Below is a small trained network, with its code and all its weights. Each question gives an input and a class and asks what happens when units are switched off, that is, made to give their printed mean instead of their output.

import numpy as np


def w(rows, s, z=0):
    codes = np.array(rows[::2]) - 128.0
    scale = np.full(codes.shape[1], s)
    scale[-1] = z or s
    return codes * scale


def f(y):
    return np.maximum(y, 0)


def log_softmax(a):
    a = a - a.max(-1, keepdims=True)
    return a - np.log(np.exp(a).sum(-1, keepdims=True))


def net(x, mask):
    res = np.array(x, float).reshape(1, 4) / 4 @ E
    y = f(res @ A[0][:, :-1].T + A[0][:, -1])
    res = res + np.where(mask, y, B[0][:, -1]) @ B[0][:, :-1]
    return log_softmax(res[-1] @ U[:, :-1].T + U[:, -1])


A, B = {}, {}
E = w([
[87,59,85,74,68],'x0',
[155,9,147,158,187],'x1',
[165,141,136,203,103],'x2',
[22,138,109,190,84],'x3',
],0.014)
A[0] = w([
[196,141,80,217,135,136],'n1',
[195,55,101,53,204,225],'n2',
[134,212,51,90,70,239],'n3',
[177,169,112,23,102,245],'n4',
[46,189,89,185,144,106],'n5',
[70,174,140,241,222,180],'n6',
[35,76,113,104,222,6],'n7',
[209,190,195,255,130,124],'n8',
[30,75,72,175,85,254],'n9',
[199,159,165,175,72,224],'n10',
[173,141,133,239,189,205],'n11',
],0.0093,0.0026)
B[0] = w([
[126,123,142,167,110,189],'n1',
[184,117,184,63,183,239],'n2',
[135,206,69,89,104,232],'n3',
[195,150,80,105,142,210],'n4',
[94,136,186,75,118,206],'n5',
[69,139,189,177,124,213],'n6',
[128,89,128,151,160,182],'n7',
[117,176,146,166,123,247],'n8',
[62,9,75,94,71,241],'n9',
[148,143,112,171,135,201],'n10',
[112,95,176,211,139,220],'n11',
],0.011,0.013)
U = w([
[102,32,40,101,77,126],'0',
[162,93,105,203,105,197],'1',
[225,97,186,82,255,216],'2',
[116,57,115,164,182,1],'3',
[197,188,7,117,122,193],'4',
[124,139,150,197,170,21],'5',
[77,140,159,97,141,91],'6',
],0.011,0.002)

Each question gives the input, the list of numbers given to net, and the class t.
The units are the neurons (one row each of A and B). Each row of codes is followed by its name. A weight is (code - 128) times the scale printed after its matrix; where a second scale follows, it is the last column's (A, B and U).
mask holds one flag per neuron, in row order. A switched-off neuron (its flag False) gives its mean, the last column of its row in B, instead of its output. The means were averaged over made-up inputs and are rounded, as every weight is.
A unit's drop is (log p(t) with every unit on - log p(t) with that unit switched off) / (log p(t) with every unit on - log p(t) with every unit switched off).
The circuit of an input: a set's keep is (log p(t) with only the set's units on - log p(t) with every unit switched off) / (log p(t) with every unit on - log p(t) with every unit switched off). Starting from all 11 units, units are removed one at a time, each time the one whose removal leaves the highest keep (on an exact tie, the one counted first), for as long as the keep stays at least 0.8.
units of the circuit, in order: the units of the circuit, biggest drop first
top k neurons: the k neurons with the biggest drops, biggest first
drop of u: that unit's drop, to one decimal
input [-2,-8,3,3], class 4: units of the circuit, in order -> (n3)
input [-4,-5,2,-2], class 4: top 2 neurons -> (n3 n4)
input [4,-1,-4,-2], class 2: units of the circuit, in order -> (n9 n2)
input [-7,-7,1,8], class 6: top 2 neurons -> (n5 n3)
input [0,-6,2,3], class 4: top 2 neurons -> (n3 n11)
input [-5,-3,1,-5], class 5: units of the circuit, in order -> (n8 n2)
input [-6,-2,-1,8], class 6: top 2 neurons -> (n5 n9)
input [-7,-7,2,8], class 6: top 2 neurons -> (n5 n3)
input [3,7,6,4], class 0: top 2 neurons -> (n9 n2)
input [1,-2,-2,2], class 0: top 2 neurons -> (n8 n2)
input [1,4,3,4], class 0: top 2 neurons -> (n9 n2)
input [4,-5,8,3], class 0: top 2 neurons -> (n9 n4)
input [3,1,8,4], class 0: drop of n9 -> 1.6
input [5,-3,8,2], class 0: drop of n9 -> 0.3
input [-4,-7,-2,1], class 4: drop of n10 -> 0.0
input [-8,-7,1,-8], class 4: top neuron -> (n4)
